Here is a tiny trained network, its code and every weight. The questions are about switching its units off for an input and a target symbol, where a switched-off unit gives its printed mean instead of its output.

import numpy as np


def w(rows, s, z=0):
    codes = np.array(rows[::2]) - 128.0
    scale = np.full(codes.shape[1], s)
    scale[-1] = z or s
    return codes * scale


def norm(h):
    return h / np.sqrt((h * h).mean(-1, keepdims=True) + 1e-5)


def f(y):
    return np.maximum(y, 0)


def softmax(a):
    e = np.exp(a - a.max(-1, keepdims=True))
    return e / e.sum(-1, keepdims=True)


def log_softmax(a):
    a = a - a.max(-1, keepdims=True)
    return a - np.log(np.exp(a).sum(-1, keepdims=True))


def net(x, mask):
    ids = ['αβγδλμξπψω'.index(c) for c in x.split()]
    T = len(ids)
    res = E[ids] + P[:T]
    u = 0
    for l in range(2):
        q, k, v = (norm(res) @ M[l].T for M in (Q, K, V))
        z = softmax(np.where(np.tri(T) > 0, q @ k.T / 3**0.5, -1e9)) @ v
        res = res + np.where(mask[u], z, O[l][:, -1]) @ O[l][:, :-1]
        u += 1
        y = f(norm(res) @ A[l][:, :-1].T + A[l][:, -1])
        res = res + np.where(mask[u : u + 8], y, B[l][:, -1]) @ B[l][:, :-1]
        u += 8
    return log_softmax(norm(res)[-1] @ U[:, :-1].T + U[:, -1])


Q, K, V, O, A, B = {}, {}, {}, {}, {}, {}
E = w([
[206,114,111,169,244,86],'α',
[231,115,164,131,255,134],'β',
[137,116,180,177,196,127],'γ',
[86,150,215,161,164,102],'δ',
[113,135,206,227,98,189],'λ',
[221,181,166,81,248,60],'μ',
[107,160,179,197,173,26],'ξ',
[248,69,63,251,182,143],'π',
[77,76,78,217,99,121],'ψ',
[254,84,189,35,35,229],'ω',
],0.0084)
P = w([
[16,101,169,42,212,99],'0',
[173,166,195,84,136,155],'1',
[88,180,135,171,49,79],'2',
[158,61,146,152,199,143],'3',
[53,254,147,121,154,177],'4',
[108,185,109,152,44,115],'5',
[180,45,216,124,127,77],'6',
],0.009)
Q[0] = w([
[170,98,57,101,3,49],'0.h1',
[173,135,119,150,92,120],'0.h1',
[111,160,254,106,156,122],'0.h1',
],0.0074)
K[0] = w([
[254,90,139,145,11,217],'0.h1',
[92,126,70,233,82,134],'0.h1',
[54,131,216,132,130,36],'0.h1',
],0.0057)
V[0] = w([
[154,194,65,122,139,140],'0.h1',
[111,237,146,94,129,102],'0.h1',
[255,76,75,167,39,237],'0.h1',
],0.0052)
O[0] = w([
[37,139,129,163,235,48,90],'0.h1',
[69,34,197,182,188,39,132],'0.h1',
[76,131,254,151,125,68,1],'0.h1',
],0.0058,0.0054)
A[0] = w([
[50,80,94,173,224,215,170],'0.n1',
[155,108,191,131,106,240,158],'0.n2',
[143,130,136,208,96,195,110],'0.n3',
[226,116,158,108,46,128,156],'0.n4',
[28,150,122,145,72,153,5],'0.n5',
[130,157,182,204,41,172,50],'0.n6',
[131,82,95,143,190,62,123],'0.n7',
[157,97,76,105,254,223,90],'0.n8',
],0.0052,0.0027)
B[0] = w([
[135,113,201,105,124,39,210],'0.n1',
[202,155,106,152,177,60,204],'0.n2',
[125,97,178,112,223,133,193],'0.n3',
[70,180,144,193,143,173,199],'0.n4',
[99,143,83,161,164,113,143],'0.n5',
[56,85,123,158,163,128,178],'0.n6',
[151,188,208,147,166,150,176],'0.n7',
[112,100,143,125,1,171,254],'0.n8',
],0.0066,0.0053)
Q[1] = w([
[91,100,118,94,125,134],'1.h1',
[145,213,140,109,174,136],'1.h1',
[137,216,35,114,56,255],'1.h1',
],0.0068)
K[1] = w([
[247,190,144,61,137,113],'1.h1',
[149,58,170,126,2,146],'1.h1',
[71,101,169,40,91,125],'1.h1',
],0.0064)
V[1] = w([
[55,164,128,156,252,64],'1.h1',
[152,128,147,215,108,172],'1.h1',
[98,133,73,14,135,183],'1.h1',
],0.0045)
O[1] = w([
[206,56,127,113,1,136,1],'1.h1',
[185,49,143,134,195,196,218],'1.h1',
[100,75,103,157,124,229,39],'1.h1',
],0.0059,0.0021)
A[1] = w([
[176,175,170,122,204,161,178],'1.n1',
[88,86,92,98,129,201,161],'1.n2',
[136,132,127,168,187,112,184],'1.n3',
[145,2,159,103,189,166,254],'1.n4',
[47,73,168,150,154,91,151],'1.n5',
[102,188,137,147,108,86,122],'1.n6',
[129,185,122,163,72,171,138],'1.n7',
[135,126,168,58,132,92,153],'1.n8',
],0.0074,0.0018)
B[1] = w([
[98,75,115,69,138,143,254],'1.n1',
[227,93,100,134,73,118,155],'1.n2',
[149,165,184,41,106,145,215],'1.n3',
[99,95,168,81,2,45,229],'1.n4',
[176,71,57,93,144,116,182],'1.n5',
[116,168,53,110,120,167,160],'1.n6',
[79,118,48,168,121,145,159],'1.n7',
[66,83,170,46,72,79,152],'1.n8',
],0.0068,0.0071)
U = w([
[175,206,144,105,153,147,48],'α',
[157,167,119,140,126,168,33],'β',
[124,65,141,61,48,126,166],'γ',
[133,109,62,115,159,130,26],'δ',
[84,100,145,194,159,178,152],'λ',
[126,184,163,94,198,159,52],'μ',
[185,254,91,170,21,122,235],'ξ',
[191,125,217,163,155,98,252],'π',
[111,115,80,161,110,161,91],'ψ',
[86,201,198,144,62,190,76],'ω',
],0.008,0.0012)

Each question gives the input, a string of symbols that net reads in full, and the target symbol t.
The units are the heads (3 rows each of Q, K, V and O) and the neurons (one row each of A and B). Each row of codes is followed by its name. A weight is (code - 128) times the scale printed after its matrix; where a second scale follows, it is the last column's (O, A, B and U).
mask holds one flag per unit, layer by layer, with each layer's heads first. A switched-off unit (its flag False) gives its mean, the last column of its rows in O or B, instead of its output. The means were averaged over made-up inputs and are rounded, as every weight is.
A unit's drop is (log p(t) with every unit on - log p(t) with that unit switched off) / (log p(t) with every unit on - log p(t) with every unit switched off).
The circuit of an input: a set's keep is (log p(t) with only the set's units on - log p(t) with every unit switched off) / (log p(t) with every unit on - log p(t) with every unit switched off). Starting from the 12 units with the biggest drops (on a tie, the unit counted first), units are removed one at a time, each time the one whose removal leaves the highest keep (on an exact tie, the one counted first), for as long as the keep stays at least 0.8.
units of the circuit, in order: the units of the circuit, biggest drop first
unit that matters most: the unit with the biggest drop
k most important neurons: the k neurons with the biggest drops, biggest first
k most important neurons of layer l: the k neurons of layer l with the biggest drops, biggest first
drop when u is switched off: that unit's drop, to one decimal
input π ω λ, target λ: unit that matters most	0.n6
input λ π π β, target γ: 3 most important neurons	[1.n4, 0.n8, 1.n1]
input ξ π π δ ξ, target ξ: 4 most important neurons	[0.n3, 0.n2, 1.n1, 0.n7]
input π μ μ λ π, target μ: 3 most important neurons of layer 0	[0.n8, 0.n6, 0.n1]
input π δ π, target π: units of the circuit, in order	[0.h1, 0.n3, 1.n4]
input ξ ψ π ξ ψ, target ξ: units of the circuit, in order	[0.h1, 1.n1]
input ξ ξ ω ξ ω, target ξ: 2 most important neurons	[0.n8, 0.n2]
input ω α δ, target δ: 3 most important neurons	[1.n5, 1.n4, 0.n6]
input ξ ξ α ξ λ ω, target ω: 3 most important neurons of layer 0	[0.n4, 0.n1, 0.n8]
input μ ψ π π δ, target γ: 2 most important neurons of layer 1	[1.n8, 1.n5]
input ξ λ δ ψ ξ, target ξ: 3 most important neurons of layer 0	[0.n3, 0.n2, 0.n8]
input ξ π δ π δ, target ξ: 2 most important neurons	[0.n8, 1.n1]
input δ π ω μ, target γ: 2 most important neurons of layer 1	[1.n4, 1.n1]
input ψ λ μ, target μ: unit that matters most	0.h1
input β β λ, target λ: 2 most important neurons of layer 1	[1.n4, 1.n5]
input δ π α π π ω, target ω: drop when 1.h1 is switched off	0.0
input π ξ β ω δ μ, target μ: drop when 0.n3 is switched off	0.0
input δ π π μ, target γ: drop when 1.n4 is switched off	0.3
